Below is a small trained network, with its code and all its weights. Each question gives an input and a class and asks what happens when units are switched off, that is, made to give their printed mean instead of their output.

import numpy as np


def w(rows, s, z=0):
    codes = np.array(rows[::2]) - 128.0
    scale = np.full(codes.shape[1], s)
    scale[-1] = z or s
    return codes * scale


def norm(h):
    return h / np.sqrt((h * h).mean(-1, keepdims=True) + 1e-5)


def f(y):
    return np.maximum(y, 0)


def log_softmax(a):
    a = a - a.max(-1, keepdims=True)
    return a - np.log(np.exp(a).sum(-1, keepdims=True))


def net(x, mask):
    res = np.array(x, float).reshape(1, 4) / 4 @ E
    u = 0
    for l in range(2):
        y = f(norm(res) @ A[l][:, :-1].T + A[l][:, -1])
        res = res + np.where(mask[u : u + 12], y, B[l][:, -1]) @ B[l][:, :-1]
        u += 12
    return log_softmax(norm(res)[-1] @ U[:, :-1].T + U[:, -1])


A, B = {}, {}
E = w([
[100,124,41,160,103,40,191,139,120,92,74,102],'x0',
[66,187,146,83,103,139,118,126,34,52,131,177],'x1',
[62,124,139,2,130,73,67,100,168,168,183,58],'x2',
[82,65,89,86,241,77,180,140,62,186,110,199],'x3',
],0.0078)
A[0] = w([
[132,138,162,109,179,170,105,132,141,190,115,181,18],'L0N1',
[91,166,141,143,116,110,119,84,84,162,126,196,78],'L0N2',
[80,205,163,133,79,97,126,140,127,122,130,177,29],'L0N3',
[93,44,66,142,97,41,186,152,79,115,110,125,167],'L0N4',
[157,138,146,168,179,106,198,163,124,130,143,242,124],'L0N5',
[159,138,135,127,120,191,109,109,138,117,175,117,94],'L0N6',
[126,68,134,114,172,146,144,123,36,133,146,179,60],'L0N7',
[123,88,146,189,170,152,162,121,164,88,81,238,50],'L0N8',
[36,95,112,46,142,93,114,146,139,214,164,109,69],'L0N9',
[68,164,206,86,96,98,114,92,2,106,139,252,3],'L0N10',
[131,141,175,108,222,176,77,166,87,203,140,191,83],'L0N11',
[162,25,82,128,170,126,128,150,166,183,141,144,96],'L0N12',
],0.0078,0.0043)
B[0] = w([
[38,108,137,157,116,53,178,137,184,95,95,162,178],'L0N1',
[146,81,98,66,137,192,81,91,134,117,95,117,165],'L0N2',
[45,132,52,95,121,255,106,178,220,135,88,96,161],'L0N3',
[62,137,144,98,101,96,157,62,175,147,95,211,251],'L0N4',
[167,154,186,140,107,170,163,182,88,123,134,48,232],'L0N5',
[119,144,172,180,70,42,216,99,137,185,80,153,202],'L0N6',
[225,172,169,74,78,96,74,176,63,168,108,119,206],'L0N7',
[132,117,181,131,107,210,153,172,131,164,98,59,210],'L0N8',
[157,179,174,168,115,183,183,250,102,148,137,48,255],'L0N9',
[106,154,23,81,239,208,87,121,238,75,115,158,238],'L0N10',
[91,120,166,157,107,30,181,68,178,132,94,200,241],'L0N11',
[143,111,48,118,169,160,17,126,187,93,92,169,230],'L0N12',
],0.0077,0.0063)
A[1] = w([
[10,124,122,73,177,42,66,126,145,196,255,59,105],'L1N1',
[134,48,125,74,221,102,190,184,114,136,138,122,132],'L1N2',
[154,99,161,67,168,163,128,114,114,134,122,184,120],'L1N3',
[108,183,103,135,94,130,174,176,182,167,100,77,195],'L1N4',
[179,66,89,209,147,124,70,109,185,190,161,113,95],'L1N5',
[121,92,227,116,186,165,96,93,131,162,192,220,83],'L1N6',
[158,75,116,195,154,163,160,164,106,111,106,191,131],'L1N7',
[154,28,62,146,143,141,107,79,164,167,153,113,10],'L1N8',
[82,83,40,102,111,85,228,31,89,126,110,102,3],'L1N9',
[195,38,105,132,140,108,111,143,163,197,137,148,60],'L1N10',
[136,163,107,184,37,166,54,36,135,76,201,122,104],'L1N11',
[164,104,126,69,197,60,102,146,41,174,70,175,101],'L1N12',
],0.0094,0.0037)
B[1] = w([
[182,160,129,215,111,229,235,183,12,66,82,171,177],'L1N1',
[200,120,136,159,82,164,60,107,73,84,152,55,168],'L1N2',
[119,90,44,160,118,67,143,137,132,176,142,106,158],'L1N3',
[159,110,212,71,140,94,109,124,162,191,136,156,254],'L1N4',
[49,150,68,52,191,128,114,119,75,61,104,155,176],'L1N5',
[100,142,121,200,56,37,212,30,137,76,62,220,156],'L1N6',
[91,187,152,82,129,166,155,188,77,93,185,93,173],'L1N7',
[112,144,133,126,164,236,49,136,187,43,71,168,143],'L1N8',
[94,141,196,184,115,74,192,34,186,111,131,199,144],'L1N9',
[49,188,18,85,107,126,128,94,115,70,161,141,162],'L1N10',
[130,41,55,145,182,52,86,100,61,163,160,109,182],'L1N11',
[154,60,94,204,101,75,30,51,125,126,254,35,162],'L1N12',
],0.0097,0.013)
U = w([
[186,204,198,145,91,227,184,232,12,78,88,76,150],'0',
[47,208,10,43,184,190,35,82,106,20,77,184,120],'1',
[204,61,99,165,118,48,13,66,50,143,183,51,176],'2',
[85,172,189,188,54,42,193,25,176,78,63,215,131],'3',
[113,129,190,66,132,115,70,141,222,155,74,122,195],'4',
[77,47,53,220,182,167,179,211,184,172,249,143,2],'5',
[53,7,68,226,205,174,169,207,158,182,197,128,2],'6',
[68,89,30,248,241,165,206,174,157,242,203,106,2],'7',
],0.012,0.0088)

Each question gives the input, the list of numbers given to net, and the class t.
The units are the neurons (one row each of A and B). Each row of codes is followed by its name. A weight is (code - 128) times the scale printed after its matrix; where a second scale follows, it is the last column's (A, B and U).
mask holds one flag per neuron, layer by layer. A switched-off neuron (its flag False) gives its mean, the last column of its row in B, instead of its output. The means were averaged over made-up inputs and are rounded, as every weight is.
A unit's drop is (log p(t) with every unit on - log p(t) with that unit switched off) / (log p(t) with every unit on - log p(t) with every unit switched off).
The circuit of an input: a set's keep is (log p(t) with only the set's units on - log p(t) with every unit switched off) / (log p(t) with every unit on - log p(t) with every unit switched off). Starting from the 12 units with the biggest drops (on a tie, the unit counted first), units are removed one at a time, each time the one whose removal leaves the highest keep (on an exact tie, the one counted first), for as long as the keep stays at least 0.8.
circuit, biggest first: the units of the circuit, biggest drop first
unit that matters most: the unit with the biggest drop
k most important neurons: the k neurons with the biggest drops, biggest first
top k neurons in layer l: the k neurons of layer l with the biggest drops, biggest first
input [6,4,-4,-6], class 2: circuit, biggest first -> L1N11; L0N11; L0N9
input [3,-5,-5,6], class 2: top 4 neurons in layer 0 -> L0N9; L0N5; L0N7; L0N12
input [-7,4,0,-7], class 2: top 2 neurons in layer 0 -> L0N4; L0N11
input [-8,-2,7,-4], class 3: top 2 neurons in layer 0 -> L0N6; L0N5
input [-5,-7,-5,4], class 1: top 2 neurons in layer 0 -> L0N12; L0N9
input [-8,-4,3,8], class 2: top 2 neurons in layer 0 -> L0N7; L0N4
input [1,-1,-6,6], class 0: 2 most important neurons -> L0N5; L0N8
input [-8,6,-7,1], class 3: unit that matters most -> L0N11
input [-8,-8,-7,-3], class 1: top 4 neurons in layer 0 -> L0N9; L0N4; L0N12; L0N7
input [-8,5,7,1], class 3: 2 most important neurons -> L1N6; L0N11
input [8,-8,0,-5], class 1: top 2 neurons in layer 0 -> L0N11; L0N6
input [-7,-8,7,-5], class 1: 3 most important neurons -> L1N5; L0N5; L1N10
input [5,-6,-7,6], class 0: 2 most important neurons -> L0N5; L1N7
input [-8,1,2,-6], class 3: unit that matters most -> L1N6
input [6,1,6,-7], class 2: 2 most important neurons -> L1N11; L1N7
input [-4,-6,-4,3], class 1: 2 most important neurons -> L0N12; L0N9
input [5,-1,-3,5], class 2: 4 most important neurons -> L1N12; L0N7; L0N11; L0N6
input [-3,-2,-3,3], class 4: top 3 neurons in layer 0 -> L0N8; L0N5; L0N11
input [3,7,7,-1], class 0: top 2 neurons in layer 0 -> L0N9; L0N12
input [3,3,2,-1], class 4: unit that matters most -> L1N5
input [7,7,7,2], class 0: top 2 neurons in layer 0 -> L0N9; L0N11
input [-7,-2,1,5], class 3: top 2 neurons in layer 0 -> L0N11; L0N1
